Below is a small trained network, with its code and all its weights. Each question gives an input and a class and asks what happens when units are switched off, that is, made to give their printed mean instead of their output.

import numpy as np


def w(rows, s, z=0):
    codes = np.array(rows[::2]) - 128.0
    scale = np.full(codes.shape[1], s)
    scale[-1] = z or s
    return codes * scale


def norm(h):
    return h / np.sqrt((h * h).mean(-1, keepdims=True) + 1e-5)


def f(y):
    return np.maximum(y, 0)


def log_softmax(a):
    a = a - a.max(-1, keepdims=True)
    return a - np.log(np.exp(a).sum(-1, keepdims=True))


def net(x, mask):
    res = np.array(x, float).reshape(1, 6) / 4 @ E
    u = 0
    for l in range(4):
        y = f(norm(res) @ A[l][:, :-1].T + A[l][:, -1])
        res = res + np.where(mask[u : u + 7], y, B[l][:, -1]) @ B[l][:, :-1]
        u += 7
    return log_softmax(norm(res)[-1] @ U[:, :-1].T + U[:, -1])


A, B = {}, {}
E = w([
[107,101,58,140,46,141,193,60,72,196],'x0',
[254,33,62,75,130,165,160,159,101,238],'x1',
[79,203,233,220,119,115,103,192,53,61],'x2',
[164,139,119,233,102,232,157,152,138,85],'x3',
[165,178,137,49,56,129,99,150,149,164],'x4',
[171,141,137,49,163,246,178,61,218,72],'x5',
],0.0094)
A[0] = w([
[184,113,116,146,112,239,99,202,135,112,28],'0.n1',
[151,98,101,220,116,197,163,115,96,149,62],'0.n2',
[124,172,142,122,10,82,112,128,106,160,38],'0.n3',
[104,147,120,113,135,166,118,33,166,86,58],'0.n4',
[123,190,104,100,47,137,99,151,111,149,41],'0.n5',
[144,140,107,142,96,214,120,151,151,125,2],'0.n6',
[101,114,28,206,61,119,125,86,97,129,97],'0.n7',
],0.012,0.0058)
B[0] = w([
[216,229,161,168,107,120,136,77,144,159,210],'0.n1',
[143,153,70,174,114,165,74,71,55,105,237],'0.n2',
[85,139,149,106,6,133,106,167,128,163,217],'0.n3',
[100,171,159,84,164,134,107,93,146,172,218],'0.n4',
[129,87,194,92,45,91,166,141,175,120,182],'0.n5',
[197,158,109,158,111,133,132,131,157,108,174],'0.n6',
[52,75,140,166,112,122,138,105,182,208,253],'0.n7',
],0.013,0.0064)
A[1] = w([
[143,126,173,60,148,168,104,123,139,54,126],'1.n1',
[84,162,145,76,145,198,185,146,108,71,111],'1.n2',
[183,147,100,148,136,238,169,196,148,93,45],'1.n3',
[211,162,126,141,140,213,135,177,152,96,88],'1.n4',
[111,188,78,130,143,100,215,250,105,96,3],'1.n5',
[82,171,201,208,164,13,67,212,59,88,61],'1.n6',
[188,80,52,75,132,98,80,143,83,234,127],'1.n7',
],0.015,0.0044)
B[1] = w([
[111,123,181,106,132,159,123,35,147,118,185],'1.n1',
[118,132,11,47,171,147,82,143,141,148,158],'1.n2',
[156,165,213,139,34,143,126,156,107,131,164],'1.n3',
[229,230,148,180,110,124,175,144,136,101,187],'1.n4',
[105,115,119,103,137,140,109,97,93,84,135],'1.n5',
[93,143,117,227,141,46,12,225,109,182,252],'1.n6',
[192,39,122,79,104,86,223,127,140,124,241],'1.n7',
],0.012)
A[2] = w([
[94,73,69,178,156,224,169,152,13,104,22],'2.n1',
[122,98,183,64,119,140,49,205,188,11,14],'2.n2',
[69,83,113,160,116,136,205,178,76,145,11],'2.n3',
[180,75,101,66,163,133,178,188,74,53,3],'2.n4',
[121,90,164,172,168,182,139,143,158,36,36],'2.n5',
[92,111,167,173,190,74,31,229,112,133,63],'2.n6',
[93,182,187,50,236,188,122,106,136,9,72],'2.n7',
],0.015,0.0034)
B[2] = w([
[144,131,74,137,153,150,108,104,44,73,151],'2.n1',
[187,139,248,136,153,57,87,43,91,157,159],'2.n2',
[148,193,161,84,116,204,118,97,130,80,167],'2.n3',
[133,127,47,137,148,106,125,180,194,125,164],'2.n4',
[144,118,124,89,100,94,142,100,105,195,132],'2.n5',
[99,169,121,150,165,124,127,211,130,75,255],'2.n6',
[87,162,30,24,138,196,101,123,119,141,194],'2.n7',
],0.017,0.013)
A[3] = w([
[67,110,124,85,152,166,174,133,181,103,73],'3.n1',
[98,114,103,158,53,108,154,119,7,139,110],'3.n2',
[168,49,148,109,153,77,209,133,94,92,52],'3.n3',
[145,59,140,167,155,180,131,105,85,131,3],'3.n4',
[138,94,184,174,179,89,107,182,110,103,136],'3.n5',
[82,84,62,229,167,137,157,66,117,151,160],'3.n6',
[182,47,135,73,173,128,154,127,96,108,54],'3.n7',
],0.018,0.0021)
B[3] = w([
[124,98,150,118,202,108,97,194,166,116,197],'3.n1',
[57,75,93,57,132,251,203,185,83,89,236],'3.n2',
[137,130,69,154,145,60,119,172,164,115,220],'3.n3',
[108,127,81,154,104,157,175,141,71,115,163],'3.n4',
[162,155,149,96,159,110,94,192,75,68,254],'3.n5',
[138,65,186,234,226,88,70,66,103,110,209],'3.n6',
[137,183,43,170,138,83,136,140,143,125,220],'3.n7',
],0.014,0.0089)
U = w([
[72,62,161,172,200,94,89,64,192,171,20],'0',
[102,197,100,21,208,179,60,55,175,149,165],'1',
[146,138,208,82,95,79,90,88,136,158,1],'2',
[187,82,35,131,133,46,178,160,205,154,169],'3',
[255,227,148,168,95,196,159,81,140,113,212],'4',
[105,80,86,233,151,220,148,82,50,104,148],'5',
[89,190,144,156,155,93,54,245,83,89,230],'6',
[34,66,145,78,7,151,176,186,143,177,118],'7',
],0.014,0.003)

Each question gives the input, the list of numbers given to net, and the class t.
The units are the neurons (one row each of A and B). Each row of codes is followed by its name. A weight is (code - 128) times the scale printed after its matrix; where a second scale follows, it is the last column's (A, B and U).
mask holds one flag per neuron, layer by layer. A switched-off neuron (its flag False) gives its mean, the last column of its row in B, instead of its output. The means were averaged over made-up inputs and are rounded, as every weight is.
A unit's drop is (log p(t) with every unit on - log p(t) with that unit switched off) / (log p(t) with every unit on - log p(t) with every unit switched off).
The circuit of an input: a set's keep is (log p(t) with only the set's units on - log p(t) with every unit switched off) / (log p(t) with every unit on - log p(t) with every unit switched off). Starting from the 12 units with the biggest drops (on a tie, the unit counted first), units are removed one at a time, each time the one whose removal leaves the highest keep (on an exact tie, the one counted first), for as long as the keep stays at least 0.8.
circuit, biggest first: the units of the circuit, biggest drop first
most important unit: the unit with the biggest drop
top k neurons: the k neurons with the biggest drops, biggest first
k most important neurons of layer l: the k neurons of layer l with the biggest drops, biggest first
drop when u is switched off: that unit's drop, to one decimal
input [-4,-2,-8,-1,7,-7], class 3: circuit, biggest first : (1.n7)
input [7,2,-7,6,4,-4], class 5: circuit, biggest first : (0.n2 3.n6)
input [1,-8,7,1,-4,7], class 1: circuit, biggest first : (2.n7 1.n2)
input [6,8,-2,1,6,-6], class 7: top 2 neurons : (0.n3 0.n7)
input [7,0,-3,1,7,4], class 7: top 3 neurons : (0.n5 0.n3 2.n4)
input [-5,-1,6,4,2,4], class 4: circuit, biggest first : (1.n4 0.n1)
input [-7,-6,6,-1,7,7], class 1: circuit, biggest first : (2.n7 1.n1)
input [3,2,-5,6,1,1], class 4: top 3 neurons : (0.n1 0.n6 1.n4)
input [4,0,-4,2,4,7], class 4: top 3 neurons : (0.n6 1.n4 1.n3)
input [8,-7,-1,7,1,-8], class 7: top 4 neurons : (0.n3 0.n5 3.n2 2.n3)
input [2,8,-5,2,-7,-5], class 5: top 4 neurons : (0.n2 2.n1 0.n7 3.n6)
input [-1,-8,3,7,8,6], class 1: circuit, biggest first : (2.n7 1.n6)
input [-1,-7,4,0,-3,5], class 1: top 2 neurons : (2.n7 0.n4)
input [-2,-8,-4,-6,-2,1], class 1: most important unit : 0.n4
input [1,2,-4,2,1,-4], class 3: 2 most important neurons of layer 3 : (3.n3 3.n7)
input [4,1,-2,-8,4,-2], class 3: top 3 neurons : (1.n7 1.n6 3.n3)
input [0,6,6,1,-8,3], class 4: top 2 neurons : (0.n1 1.n4)
input [2,8,5,0,2,-3], class 7: top 2 neurons : (0.n3 3.n2)
input [4,-5,3,-1,-7,4], class 1: top 3 neurons : (0.n4 1.n6 2.n7)
input [0,-5,-3,-5,7,1], class 2: most important unit : 0.n3
input [4,7,3,-4,8,0], class 3: top 4 neurons : (1.n7 1.n6 0.n7 3.n3)
input [3,8,-2,1,-4,-7], class 5: top 2 neurons : (0.n2 0.n7)
input [8,-6,-8,-8,3,0], class 7: 2 most important neurons of layer 0 : (0.n3 0.n7)
input [-7,1,-6,0,-2,1], class 1: 2 most important neurons of layer 0 : (0.n7 0.n2)
input [1,-3,-6,-6,-1,-6], class 3: top 3 neurons : (1.n7 1.n6 3.n3)
input [-2,4,-4,0,-8,-7], class 5: drop when 2.n2 is switched off : 0.1
input [2,6,-3,7,-4,-1], class 5: circuit, biggest first : (0.n2)
input [8,0,4,-6,-8,-3], class 5: drop when 0.n7 is switched off : 1.0
